Below are the code and all the weights of a small trained network. Each question names an input and a class and asks about switching units off, where a switched-off unit gives its printed mean instead of its output.

import numpy as np


def w(rows, s, z=0):
    codes = np.array(rows[::2]) - 128.0
    scale = np.full(codes.shape[1], s)
    scale[-1] = z or s
    return codes * scale


def f(y):
    return np.maximum(y, 0)


def log_softmax(a):
    a = a - a.max(-1, keepdims=True)
    return a - np.log(np.exp(a).sum(-1, keepdims=True))


def net(x, mask):
    res = np.array(x, float).reshape(1, 4) / 4 @ E
    y = f(res @ A[0][:, :-1].T + A[0][:, -1])
    res = res + np.where(mask, y, B[0][:, -1]) @ B[0][:, :-1]
    return log_softmax(res[-1] @ U[:, :-1].T + U[:, -1])


A, B = {}, {}
E = w([
[184,143,162,105,133,172,134,110,2,145,53],'x0',
[170,89,50,162,143,173,63,173,108,142,131],'x1',
[168,120,92,144,79,171,52,190,156,192,85],'x2',
[41,181,114,200,158,159,150,176,89,152,143],'x3',
],0.0091)
A[0] = w([
[239,137,120,61,53,20,71,81,105,107,75,254],'N0',
[183,123,127,158,90,220,35,194,114,209,32,210],'N1',
[101,150,26,219,123,181,39,215,152,199,156,201],'N2',
[164,29,148,122,126,71,41,95,167,126,150,156],'N3',
[50,164,147,135,196,107,254,85,114,40,136,202],'N4',
[48,178,178,96,205,40,252,40,132,62,168,203],'N5',
],0.0052,0.0035)
B[0] = w([
[127,34,145,92,171,185,181,169,160,99,64,215],'N0',
[55,175,29,98,230,154,140,157,121,175,113,231],'N1',
[97,170,55,119,182,7,27,167,157,194,210,244],'N2',
[140,96,96,38,151,124,131,117,152,109,179,175],'N3',
[197,188,208,213,49,68,147,37,86,72,179,230],'N4',
[227,203,254,197,82,95,191,75,147,68,191,255],'N5',
],0.0073,0.0091)
U = w([
[113,148,90,137,107,139,86,121,41,134,147,5],'0',
[139,135,124,56,145,209,208,144,89,194,22,86],'1',
[158,7,129,29,122,127,140,147,236,62,136,107],'2',
[62,152,45,114,165,75,24,203,165,253,164,166],'3',
[192,187,182,193,57,99,185,93,147,50,213,214],'4',
],0.0064,0.0014)

Each question gives the input, the list of numbers given to net, and the class t.
The units are the neurons (one row each of A and B). Each row of codes is followed by its name. A weight is (code - 128) times the scale printed after its matrix; where a second scale follows, it is the last column's (A, B and U).
mask holds one flag per neuron, in row order. A switched-off neuron (its flag False) gives its mean, the last column of its row in B, instead of its output. The means were averaged over made-up inputs and are rounded, as every weight is.
A unit's drop is (log p(t) with every unit on - log p(t) with that unit switched off) / (log p(t) with every unit on - log p(t) with every unit switched off).
The circuit of an input: a set's keep is (log p(t) with only the set's units on - log p(t) with every unit switched off) / (log p(t) with every unit on - log p(t) with every unit switched off). Starting from all 6 units, units are removed one at a time, each time the one whose removal leaves the highest keep (on an exact tie, the one counted first), for as long as the keep stays at least 0.8.
circuit, biggest first: the units of the circuit, biggest drop first
most important unit: the unit with the biggest drop
k most important neurons: the k neurons with the biggest drops, biggest first
drop when u is switched off: that unit's drop, to one decimal
input [-3,-8,8,0], class 3: circuit, biggest first -> N5
input [2,8,4,-6], class 3: 2 most important neurons -> N1, N2
input [6,-1,0,3], class 1: 3 most important neurons -> N2, N5, N4
input [0,-2,-2,-7], class 2: 3 most important neurons -> N0, N4, N3
input [4,4,4,-4], class 3: 3 most important neurons -> N1, N5, N4
input [5,-4,4,8], class 3: circuit, biggest first -> N5, N1
input [6,8,-4,-6], class 1: circuit, biggest first -> N2, N5
input [3,-4,1,-4], class 2: circuit, biggest first -> N0, N4
input [-3,-6,8,-4], class 2: 3 most important neurons -> N0, N2, N3
input [7,6,1,-7], class 1: circuit, biggest first -> N1, N2
input [-5,-5,5,0], class 3: 2 most important neurons -> N5, N4
input [7,-1,-5,-8], class 2: 2 most important neurons -> N0, N3
input [-1,2,-1,2], class 3: 3 most important neurons -> N5, N4, N0
input [-3,7,1,-5], class 3: 2 most important neurons -> N2, N5
input [0,3,2,-3], class 3: 3 most important neurons -> N5, N1, N4
input [6,-8,8,-7], class 1: most important unit -> N1
input [2,-4,5,-7], class 2: drop when N0 is switched off -> 0.2
input [-2,-6,5,-5], class 2: drop when N2 is switched off -> 0.0
input [4,-5,8,0], class 1: drop when N4 is switched off -> -0.1
